Below is a small trained network, with its code and all its weights. Each question gives an input and a class and asks what happens when units are switched off, that is, made to give their printed mean instead of their output.

import numpy as np


def w(rows, s, z=0):
    codes = np.array(rows[::2]) - 128.0
    scale = np.full(codes.shape[1], s)
    scale[-1] = z or s
    return codes * scale


def f(y):
    return np.maximum(y, 0)


def log_softmax(a):
    a = a - a.max(-1, keepdims=True)
    return a - np.log(np.exp(a).sum(-1, keepdims=True))


def net(x, mask):
    res = np.array(x, float).reshape(1, 7) / 4 @ E
    y = f(res @ A[0][:, :-1].T + A[0][:, -1])
    res = res + np.where(mask, y, B[0][:, -1]) @ B[0][:, :-1]
    return log_softmax(res[-1] @ U[:, :-1].T + U[:, -1])


A, B = {}, {}
E = w([
[128,128,127],'x0',
[246,204,99],'x1',
[127,127,126],'x2',
[125,130,131],'x3',
[42,198,78],'x4',
[127,129,127],'x5',
[152,44,3],'x6',
],0.0056)
A[0] = w([
[214,28,237,57],'N0',
[19,51,161,3],'N1',
[133,101,80,45],'N2',
[114,188,245,16],'N3',
[102,151,132,80],'N4',
[136,137,44,29],'N5',
[114,195,254,2],'N6',
[56,57,111,93],'N7',
[44,76,229,117],'N8',
[136,152,159,104],'N9',
[174,69,182,61],'N10',
[200,177,150,156],'N11',
[139,55,25,14],'N12',
[175,229,81,92],'N13',
[203,208,100,31],'N14',
[146,102,228,156],'N15',
[136,97,69,25],'N16',
[201,201,106,43],'N17',
[40,229,77,59],'N18',
[137,65,12,11],'N19',
[86,151,198,8],'N20',
[190,71,168,57],'N21',
[134,74,74,52],'N22',
[152,89,89,204],'N23',
[190,66,193,53],'N24',
[51,181,46,70],'N25',
],0.009,0.0071)
B[0] = w([
[178,218,62,202],'N0',
[255,104,130,164],'N1',
[139,149,162,133],'N2',
[111,154,222,180],'N3',
[139,153,116,132],'N4',
[174,162,165,147],'N5',
[118,159,227,182],'N6',
[180,101,112,182],'N7',
[161,65,108,239],'N8',
[122,123,153,149],'N9',
[127,169,97,151],'N10',
[99,58,127,227],'N11',
[130,155,203,167],'N12',
[167,91,128,195],'N13',
[218,113,127,161],'N14',
[63,111,101,239],'N15',
[144,155,174,134],'N16',
[209,107,120,162],'N17',
[107,188,46,182],'N18',
[152,166,200,172],'N19',
[198,166,178,141],'N20',
[153,179,94,148],'N21',
[124,145,163,146],'N22',
[42,100,145,254],'N23',
[153,182,84,158],'N24',
[133,190,68,182],'N25',
],0.036,0.0045)
U = w([
[169,168,208,96],'0',
[160,101,96,254],'1',
[254,59,91,4],'2',
[148,101,100,221],'3',
[142,105,103,199],'4',
[169,188,51,11],'5',
],0.0068,0.0084)

Each question gives the input, the list of numbers given to net, and the class t.
The units are the neurons (one row each of A and B). Each row of codes is followed by its name. A weight is (code - 128) times the scale printed after its matrix; where a second scale follows, it is the last column's (A, B and U).
mask holds one flag per neuron, in row order. A switched-off neuron (its flag False) gives its mean, the last column of its row in B, instead of its output. The means were averaged over made-up inputs and are rounded, as every weight is.
A unit's drop is (log p(t) with every unit on - log p(t) with that unit switched off) / (log p(t) with every unit on - log p(t) with every unit switched off).
The circuit of an input: a set's keep is (log p(t) with only the set's units on - log p(t) with every unit switched off) / (log p(t) with every unit on - log p(t) with every unit switched off). Starting from the 12 units with the biggest drops (on a tie, the unit counted first), units are removed one at a time, each time the one whose removal leaves the highest keep (on an exact tie, the one counted first), for as long as the keep stays at least 0.8.
circuit, biggest first: the units of the circuit, biggest drop first
unit that matters most: the unit with the biggest drop
top k neurons: the k neurons with the biggest drops, biggest first
drop when u is switched off: that unit's drop, to one decimal
input [-3,2,-6,7,2,-6,-8], class 0: unit that matters most	N6
input [-5,4,-5,8,7,-1,6], class 5: top 3 neurons	N25; N18; N11
input [1,2,3,2,7,2,8], class 0: circuit, biggest first	N19; N12
input [1,-5,0,0,8,2,-1], class 5: circuit, biggest first	N18; N25
input [5,8,0,-5,-8,-2,-7], class 2: top 4 neurons	N11; N17; N14; N13
input [1,-4,4,7,-6,2,7], class 0: top 2 neurons	N12; N19
input [-4,-5,6,7,8,6,5], class 5: circuit, biggest first	N25; N18
input [-6,1,-3,-3,4,0,6], class 0: circuit, biggest first	N19; N12; N8
input [-3,8,5,1,7,8,7], class 2: top 3 neurons	N13; N14; N17
input [1,-8,-5,1,-4,2,0], class 2: top 2 neurons	N1; N8
input [-4,-7,-5,-3,0,2,-5], class 2: top 3 neurons	N8; N1; N23
input [3,-4,5,1,-7,1,-3], class 5: top 2 neurons	N0; N24
input [2,-8,3,6,-1,1,6], class 2: top 2 neurons	N1; N7
input [7,-8,5,6,8,-2,0], class 2: circuit, biggest first	N1
input [-5,-3,7,5,-8,-3,-7], class 5: top 4 neurons	N0; N24; N15; N10
input [1,-5,-7,-6,8,1,-6], class 5: top 2 neurons	N18; N25
input [-4,4,-3,-8,-6,-5,-5], class 5: top 2 neurons	N0; N24
input [1,-5,-3,-4,7,-3,-8], class 0: top 3 neurons	N6; N3; N20
input [2,8,-3,-8,2,8,-7], class 2: drop when N23 is switched off	0.2
input [-3,4,-3,7,-7,-2,-6], class 5: drop when N9 is switched off	-0.1
input [-1,4,-6,5,-8,1,-1], class 5: drop when N21 is switched off	0.1
